Two labels a row
-0.88  -5.48  1.49  -2.72  4.02  1.96  1.54  1.24  -1.32  -2.13  -1.06  -0.88  -5.60  -2.84  -1.00  0.62  -0.85  -4.05
<39> <93>
-0.50  -0.84  -0.16  -0.66  -0.31  -1.17  -1.50  2.42  5.29  0.30  0.93  -0.39  -0.55  -1.95  -0.30  -3.30  -0.24  1.12
<39> <85>
0.73  -1.39  0.80  -2.75  -0.11  -3.16  -1.51  -0.52  4.98  -0.44  -0.63  -0.38  1.36  -0.62  -0.98  -2.64  -1.01  0.14
<50> <87>
0.46  -1.13  5.56  -0.45  0.32  -0.05  0.92  -2.29  1.42  -2.12  -0.68  -1.37  2.23  1.19  0.81  -0.28  -1.74  -3.16
<46> <93>
2.20  6.50  5.26  -1.10  -1.98  0.31  2.86  -4.48  3.64  1.10  1.24  -1.37  1.23  -2.73  -1.74  -2.88  1.25  -1.94
<39> <93>
1.40  1.91  -1.60  -1.30  -0.48  -0.87  -0.61  -0.63  2.50  0.43  0.77  0.61  1.46  -1.78  -2.37  -2.16  0.69  1.65
<39> <85>
-0.05  -1.06  3.71  -2.40  2.36  -2.45  1.20  0.17  2.61  -0.52  -0.23  -1.91  -1.61  -3.23  0.02  0.06  1.13  -0.21
<46> <88>
1.73  -0.35  -0.16  -0.09  -1.01  -1.83  -0.04  -1.72  1.29  -1.21  -1.94  -0.18  3.92  4.07  -0.08  1.66  -0.76  0.67
<48> <88>
0.21  -3.40  1.14  -5.76  0.53  -2.65  0.34  0.25  4.96  0.74  -1.88  -1.27  3.65  -4.75  -2.61  -2.73  0.34  -2.48
<48> <85>
-0.52  3.18  1.79  -1.65  -0.36  -2.19  -0.68  -2.68  3.18  -0.94  0.10  -0.12  1.76  1.88  -0.32  -0.08  0.04  1.51
<39> <88>
0.19  -1.80  -1.12  0.84  -1.95  -2.60  -3.67  0.65  2.82  -0.81  -0.88  -0.40  -1.28  5.84  2.24  -1.68  -0.79  4.36
<50> <88>
0.96  0.67  2.91  -0.93  -0.83  -1.01  -0.91  -2.87  3.24  0.46  -0.94  0.05  4.71  1.81  -2.92  -0.89  -1.09  -0.84
<50> <90>
-0.43  -5.13  -2.62  -1.24  -1.22  -2.73  -4.47  0.69  5.92  -1.21  -2.56  -0.49  0.29  4.70  1.15  -3.13  -2.59  1.84
<50> <85>
0.74  0.29  2.29  0.30  -0.63  -1.36  -1.05  -2.74  1.53  -0.87  -1.23  -0.75  3.08  2.89  -0.64  0.21  -1.42  0.00
<39> <88>
-0.06  -0.55  -3.34  -1.03  0.65  -0.36  -2.68  1.46  2.76  -0.23  0.28  -0.52  -4.04  -0.83  -1.58  -3.25  -0.17  0.72
<39> <93>
-0.32  -3.05  -0.15  -3.06  2.65  0.21  -0.75  1.69  2.16  0.78  0.07  -1.80  -7.19  -4.97  -1.75  -3.10  0.31  -0.58
<46> <93>
1.18  -2.44  -1.02  -0.98  -1.71  -4.01  -2.57  -0.23  6.04  -0.18  -2.15  -0.34  2.44  1.39  2.00  -3.87  -1.05  2.07
<46> <85>
-0.60  -2.35  0.69  -0.88  1.03  -0.75  -1.53  0.03  2.10  -0.73  -0.28  -0.01  -0.50  0.91  -1.99  0.28  -1.09  -0.48
<50> <90>
-0.32  -2.84  0.32  -0.62  0.37  -1.71  -0.73  1.96  1.50  0.42  0.00  0.95  1.90  -1.81  -0.23  -0.53  -1.18  1.42
<50> <85>
1.27  0.62  3.08  -1.98  0.65  0.03  -0.61  -1.97  0.66  -0.49  0.30  -0.71  -1.41  -0.83  -0.90  -1.92  -0.19  -0.50
<50> <93>
0.90  0.95  3.14  0.07  -0.13  -0.82  -0.35  -2.26  2.81  -0.70  0.62  0.62  5.46  0.20  -1.81  0.62  -0.44  -0.83
<39> <87>
-1.34  -4.57  -0.13  -2.11  1.59  -1.21  -1.18  0.50  3.18  -0.44  -1.27  0.35  -1.94  -0.60  0.42  -0.98  -1.11  -0.66
<39> <85>
0.55  1.75  1.00  -1.29  -0.05  -0.30  0.59  -0.76  1.87  0.57  0.54  0.62  3.06  -2.61  -2.67  -0.63  0.96  -0.06
<50> <85>
-0.59  -3.58  2.57  -1.17  1.83  -0.22  0.16  0.67  2.80  -0.38  -0.37  -0.50  0.93  -2.97  -0.09  0.62  -0.28  -2.62
<46> <85>
0.83  -2.31  1.90  -2.38  0.93  -0.50  -0.35  0.20  4.63  0.67  -0.34  0.44  0.81  -1.63  -1.20  -2.43  -1.06  0.38
<50> <85>
0.10  -0.13  4.13  -1.54  1.37  -1.26  -1.47  -1.98  1.30  -0.76  -1.54  -0.86  4.20  1.89  -2.42  2.56  -1.74  -2.36
<50> <88>
-0.25  -2.61  1.53  -1.73  3.02  -1.87  -0.30  -1.08  -4.18  -1.75  -0.73  -1.27  -1.44  0.57  -0.63  0.04  0.06  -1.56
<50> <88>
1.02  -3.41  -1.55  0.27  -1.79  -2.82  -4.44  -1.19  4.65  -1.28  -3.73  1.06  3.58  6.83  0.51  -1.82  -3.04  0.46
<39> <85>
0.03  -0.10  -0.92  -0.54  -1.26  -0.76  -1.32  0.51  1.54  1.85  -0.37  0.78  1.11  -0.75  0.02  -2.44  -1.29  1.14
<46> <85>
0.61  -2.42  1.06  -1.98  -0.23  -2.45  -0.30  1.32  3.25  0.79  -1.21  -0.70  1.31  -2.74  -0.30  -0.84  -1.40  1.21
<46> <85>
1.41  -1.19  1.65  -0.59  0.60  -2.50  -1.37  0.31  2.13  -2.00  -0.73  -1.13  -0.38  0.78  -0.01  -0.21  -1.07  2.54
<50> <93>
0.40  -1.03  0.88  -2.25  0.94  0.36  0.48  -0.70  2.33  -0.57  -0.31  -0.06  1.86  -2.22  -2.23  -1.11  0.40  -2.46
<50> <85>
0.66  0.00  -0.03  -1.99  -0.70  -2.23  -1.65  -1.17  5.15  0.15  -0.91  -0.41  0.12  1.03  -1.43  -1.90  0.10  0.79
<50> <88>
-0.31  -4.12  -1.43  -1.81  1.08  -3.07  -1.65  0.17  1.77  0.25  -3.52  -1.29  0.24  1.81  -0.15  -0.93  -1.57  -0.84
<48> <93>
-0.65  -5.58  0.89  -2.22  2.85  -2.53  -0.09  2.03  2.05  -0.81  -1.29  -2.14  -3.96  -2.55  1.87  -1.53  -0.78  -0.45
<46> <88>
0.82  -2.18  0.03  -4.01  -0.50  -5.56  -2.37  0.27  8.34  -0.22  -1.19  -2.04  -0.56  -1.45  -0.52  -4.54  0.18  2.70
<46> <88>
1.45  0.36  1.27  -0.98  0.95  -1.28  -0.27  -1.91  3.85  -0.96  -1.22  0.30  -0.09  0.43  -1.26  -2.24  -0.62  -0.77
<39> <93>
-0.15  -3.28  -1.24  -1.41  1.07  -1.47  -2.60  0.80  3.20  -0.50  -1.02  -0.02  -0.21  1.70  -1.37  1.54  -0.12  2.98
<39> <85>
1.54  -0.39  5.75  -2.08  1.37  -3.69  0.07  -3.23  2.86  -1.00  -1.74  0.27  7.50  -0.64  -4.27  2.27  -1.47  -1.43
<39> <93>
0.75  -1.05  -0.07  -0.53  -1.77  -1.27  -1.50  -0.48  2.77  0.22  -0.53  -2.06  2.83  0.75  -1.23  -2.08  -0.23  1.28
<39> <85>
1.41  1.26  2.82  -1.63  -0.06  -0.55  1.05  -1.25  4.11  -0.52  0.74  -0.33  2.07  -0.04  -0.81  -1.46  0.85  0.14
<39> <85>
0.95  3.65  1.99  -1.69  0.56  0.94  1.79  -1.84  0.86  -0.60  0.93  0.26  -2.40  -0.95  -0.76  -2.03  0.91  -0.38
<39> <93>
0.66  -2.27  0.47  -1.03  0.46  -0.98  0.18  -0.66  -0.69  -1.29  -1.60  -0.24  0.46  3.33  -0.55  1.28  -0.81  0.67
<48> <88>
-0.32  -1.78  3.31  -0.81  2.81  -1.84  -1.42  -1.82  -2.01  -0.59  -2.05  -1.21  4.51  0.23  -1.63  4.73  -1.25  -2.23
<46> <88>
-0.53  -1.16  0.92  -1.27  1.37  -1.22  0.44  -0.13  4.28  -0.81  -0.06  -0.92  -4.97  -2.78  -1.53  -2.34  0.77  1.18
<39> <90>
0.69  -1.26  0.70  -0.68  0.07  -1.24  -0.91  0.55  1.81  0.07  -0.50  -1.02  2.22  0.06  -0.45  -0.18  -0.45  0.71
<46> <88>
0.95  -2.22  1.77  -2.75  1.38  -0.35  0.66  -0.14  4.83  -0.67  0.20  -0.93  -4.73  -1.04  -1.69  -2.83  -1.95  1.05
<39> <93>
0.77  1.88  6.24  -1.56  1.28  -0.38  2.54  -1.59  2.06  -1.12  0.16  -0.04  -2.26  -0.79  -0.46  -1.37  -1.35  -1.67
<46> <93>
0.13  2.58  3.67  -0.70  -0.75  1.92  1.75  -2.65  -0.34  1.03  0.39  -1.59  -1.05  -0.20  -1.15  -2.08  -0.64  -4.64
<39> <93>
-0.09  -2.10  -1.18  0.79  -3.04  -1.55  -3.15  -0.84  3.26  -1.26  -2.48  -0.82  0.58  4.93  1.56  -2.58  -1.88  -0.48
<46> <93>
-0.08  1.98  1.24  0.46  -0.78  0.80  -0.36  0.13  -1.44  1.33  1.31  0.49  -0.71  -1.15  -2.26  0.91  -1.19  1.27
<48> <93>
0.22  -5.16  -0.22  -0.28  -0.49  -2.79  -3.91  0.06  3.74  -0.33  -2.27  0.94  3.11  4.88  1.54  -1.12  -3.81  1.22
<50> <85>
-0.17  -1.25  1.87  -2.05  0.13  -1.39  -0.66  -0.97  3.59  -0.68  -0.11  0.40  2.01  -0.16  -2.17  -1.00  -1.46  -0.54
<50> <87>
-1.65  0.58  4.42  -1.22  2.30  -2.30  0.86  -2.04  1.38  -0.55  -1.23  -1.16  3.49  -0.84  -1.82  1.58  -0.35  -1.16
<46> <88>

Two labels a row
0.43  -0.24  0.60  0.89  1.69  0.19  0.00  -0.28  -0.07  -1.37  -0.50  0.01  -0.51  -2.06  0.07  0.04  -1.10  -1.11
H JT
0.49  0.51  1.76  0.59  0.02  0.51  -0.91  -0.73  -0.31  0.16  0.11  -0.10  0.02  -1.00  0.07  0.02  -3.04  -0.32
H Tc
0.57  0.33  -2.95  0.12  1.25  0.72  -0.02  -0.32  1.31  -1.39  -1.09  -0.57  0.07  -1.35  0.87  0.13  2.17  -0.81
Y JT
0.62  0.16  -1.65  -0.18  -0.26  0.19  -0.36  -1.27  0.49  0.83  -0.35  -0.47  0.19  0.05  0.25  -0.03  0.64  -0.51
Y Tc
-0.08  0.42  1.00  0.27  1.85  0.45  0.40  -0.89  0.80  -0.87  -0.71  -0.59  -0.38  -0.48  0.34  0.17  0.52  -0.46
F JT
